Here is a tiny trained network, its code and every weight. The questions are about switching its units off for an input and a class, where a switched-off unit gives its printed mean instead of its output.

import numpy as np


def w(rows, s, z=0):
    codes = np.array(rows[::2]) - 128.0
    scale = np.full(codes.shape[1], s)
    scale[-1] = z or s
    return codes * scale


def f(y):
    return y / 2 * (1 + np.tanh(0.7978845608 * (y + 0.044715 * y**3)))


def log_softmax(a):
    a = a - a.max(-1, keepdims=True)
    return a - np.log(np.exp(a).sum(-1, keepdims=True))


def net(x, mask):
    res = np.array(x, float).reshape(1, 4) / 4 @ E
    y = f(res @ A[0][:, :-1].T + A[0][:, -1])
    res = res + np.where(mask, y, B[0][:, -1]) @ B[0][:, :-1]
    return log_softmax(res[-1] @ U[:, :-1].T + U[:, -1])


A, B = {}, {}
E = w([
[59,141,64,12,77,174,186,134,148,180,177],'x0',
[105,175,146,96,182,123,140,104,129,148,81],'x1',
[105,159,209,168,58,214,114,161,118,40,108],'x2',
[125,129,158,124,70,31,168,132,129,114,199],'x3',
],0.011)
A[0] = w([
[121,120,115,96,83,140,130,127,126,131,137,137],'n1',
[141,120,98,134,181,15,129,122,127,160,137,194],'n2',
[122,119,113,93,129,153,126,123,120,133,122,86],'n3',
[140,131,118,155,249,118,118,121,126,148,82,150],'n4',
[128,140,117,132,126,122,136,130,125,137,122,109],'n5',
[134,132,131,107,153,115,118,142,129,144,119,213],'n6',
[134,133,106,93,106,127,120,137,136,121,126,168],'n7',
[142,128,127,104,138,93,123,145,138,133,142,111],'n8',
[131,128,126,146,154,192,118,130,127,125,109,1],'n9',
[118,151,182,112,175,135,126,125,128,121,88,160],'n10',
[152,114,155,202,152,69,112,126,126,104,114,121],'n11',
[145,130,119,177,205,169,113,130,128,130,95,127],'n12',
[134,121,87,140,159,189,119,132,127,138,109,189],'n13',
[125,150,116,134,134,125,140,131,125,134,160,32],'n14',
[112,132,136,109,84,179,135,121,129,118,126,172],'n15',
[141,126,141,199,120,114,127,123,127,106,133,188],'n16',
[137,125,105,148,123,173,124,126,130,138,126,61],'n17',
[125,140,221,187,138,158,122,126,127,79,98,201],'n18',
],0.021,0.0038)
B[0] = w([
[124,123,130,149,100,93,123,133,123,135,173,160],'n1',
[123,107,117,56,48,6,126,108,118,110,127,245],'n2',
[158,143,131,160,153,147,109,74,149,136,154,150],'n3',
[142,119,122,164,243,131,112,137,139,142,164,230],'n4',
[132,117,97,138,117,145,122,119,134,144,130,130],'n5',
[97,107,126,135,163,155,160,150,118,114,123,156],'n6',
[100,123,159,156,150,116,154,153,112,100,134,149],'n7',
[123,133,128,129,112,90,125,103,132,131,117,154],'n8',
[122,140,99,94,93,101,156,70,137,145,106,169],'n9',
[90,131,138,123,60,154,166,90,118,124,124,184],'n10',
[153,160,130,150,139,213,119,212,138,141,204,234],'n11',
[129,78,123,146,155,109,102,100,117,107,62,209],'n12',
[137,163,123,30,173,143,135,155,131,120,144,179],'n13',
[151,124,121,141,114,121,102,95,125,134,121,134],'n14',
[137,141,112,76,136,131,136,154,129,134,182,173],'n15',
[104,143,150,152,161,164,138,213,126,134,102,197],'n16',
[127,137,133,89,138,89,127,164,128,135,144,145],'n17',
[149,120,139,117,50,106,104,219,125,123,28,254],'n18',
],0.025,0.026)
U = w([
[92,156,101,144,219,221,192,40,157,177,96,87],'0',
[171,133,67,168,84,124,63,79,176,178,74,16],'1',
[155,173,138,65,2,138,119,194,91,92,56,157],'2',
[163,118,188,251,148,213,69,214,111,129,65,200],'3',
[152,125,122,191,118,153,135,69,124,152,82,5],'4',
[134,188,122,127,133,118,156,185,125,157,238,196],'5',
[73,91,116,130,11,75,184,57,69,103,98,118],'6',
[141,59,48,60,164,57,109,107,116,109,106,213],'7',
],0.0075,0.0025)

Each question gives the input, the list of numbers given to net, and the class t.
The units are the neurons (one row each of A and B). Each row of codes is followed by its name. A weight is (code - 128) times the scale printed after its matrix; where a second scale follows, it is the last column's (A, B and U).
mask holds one flag per neuron, in row order. A switched-off neuron (its flag False) gives its mean, the last column of its row in B, instead of its output. The means were averaged over made-up inputs and are rounded, as every weight is.
A unit's drop is (log p(t) with every unit on - log p(t) with that unit switched off) / (log p(t) with every unit on - log p(t) with every unit switched off).
The circuit of an input: a set's keep is (log p(t) with only the set's units on - log p(t) with every unit switched off) / (log p(t) with every unit on - log p(t) with every unit switched off). Starting from the 12 units with the biggest drops (on a tie, the unit counted first), units are removed one at a time, each time the one whose removal leaves the highest keep (on an exact tie, the one counted first), for as long as the keep stays at least 0.8.
units of the circuit, in order: the units of the circuit, biggest drop first
unit that matters most: the unit with the biggest drop
k most important neurons: the k neurons with the biggest drops, biggest first
drop of u: that unit's drop, to one decimal
input [-8,-6,0,5], class 3: unit that matters most	n11
input [-1,-5,-7,2], class 6: units of the circuit, in order	(n2, n4, n18)
input [0,-1,-4,3], class 6: 2 most important neurons	(n4, n18)
input [-3,3,3,3], class 3: 2 most important neurons	(n2, n9)
input [-1,5,0,-8], class 0: 2 most important neurons	(n2, n4)
input [-1,-8,7,6], class 3: 2 most important neurons	(n2, n16)
input [4,7,3,-1], class 5: 4 most important neurons	(n18, n2, n12, n15)
input [4,6,3,-7], class 0: units of the circuit, in order	(n2, n18)
input [7,-3,-4,2], class 6: 2 most important neurons	(n11, n4)
input [-1,-8,-8,3], class 6: units of the circuit, in order	(n4, n18, n2)
input [4,1,0,3], class 5: 4 most important neurons	(n18, n2, n12, n10)
input [6,-2,-7,-6], class 7: 2 most important neurons	(n11, n16)
input [2,8,-1,3], class 6: 2 most important neurons	(n11, n18)
input [0,4,1,-8], class 7: units of the circuit, in order	(n12)
input [-7,6,-2,5], class 3: 4 most important neurons	(n4, n11, n16, n9)
input [6,6,0,1], class 5: drop of n12	0.1
input [4,8,2,-7], class 0: drop of n2	0.4
input [-3,-5,-5,-2], class 7: drop of n2	0.3
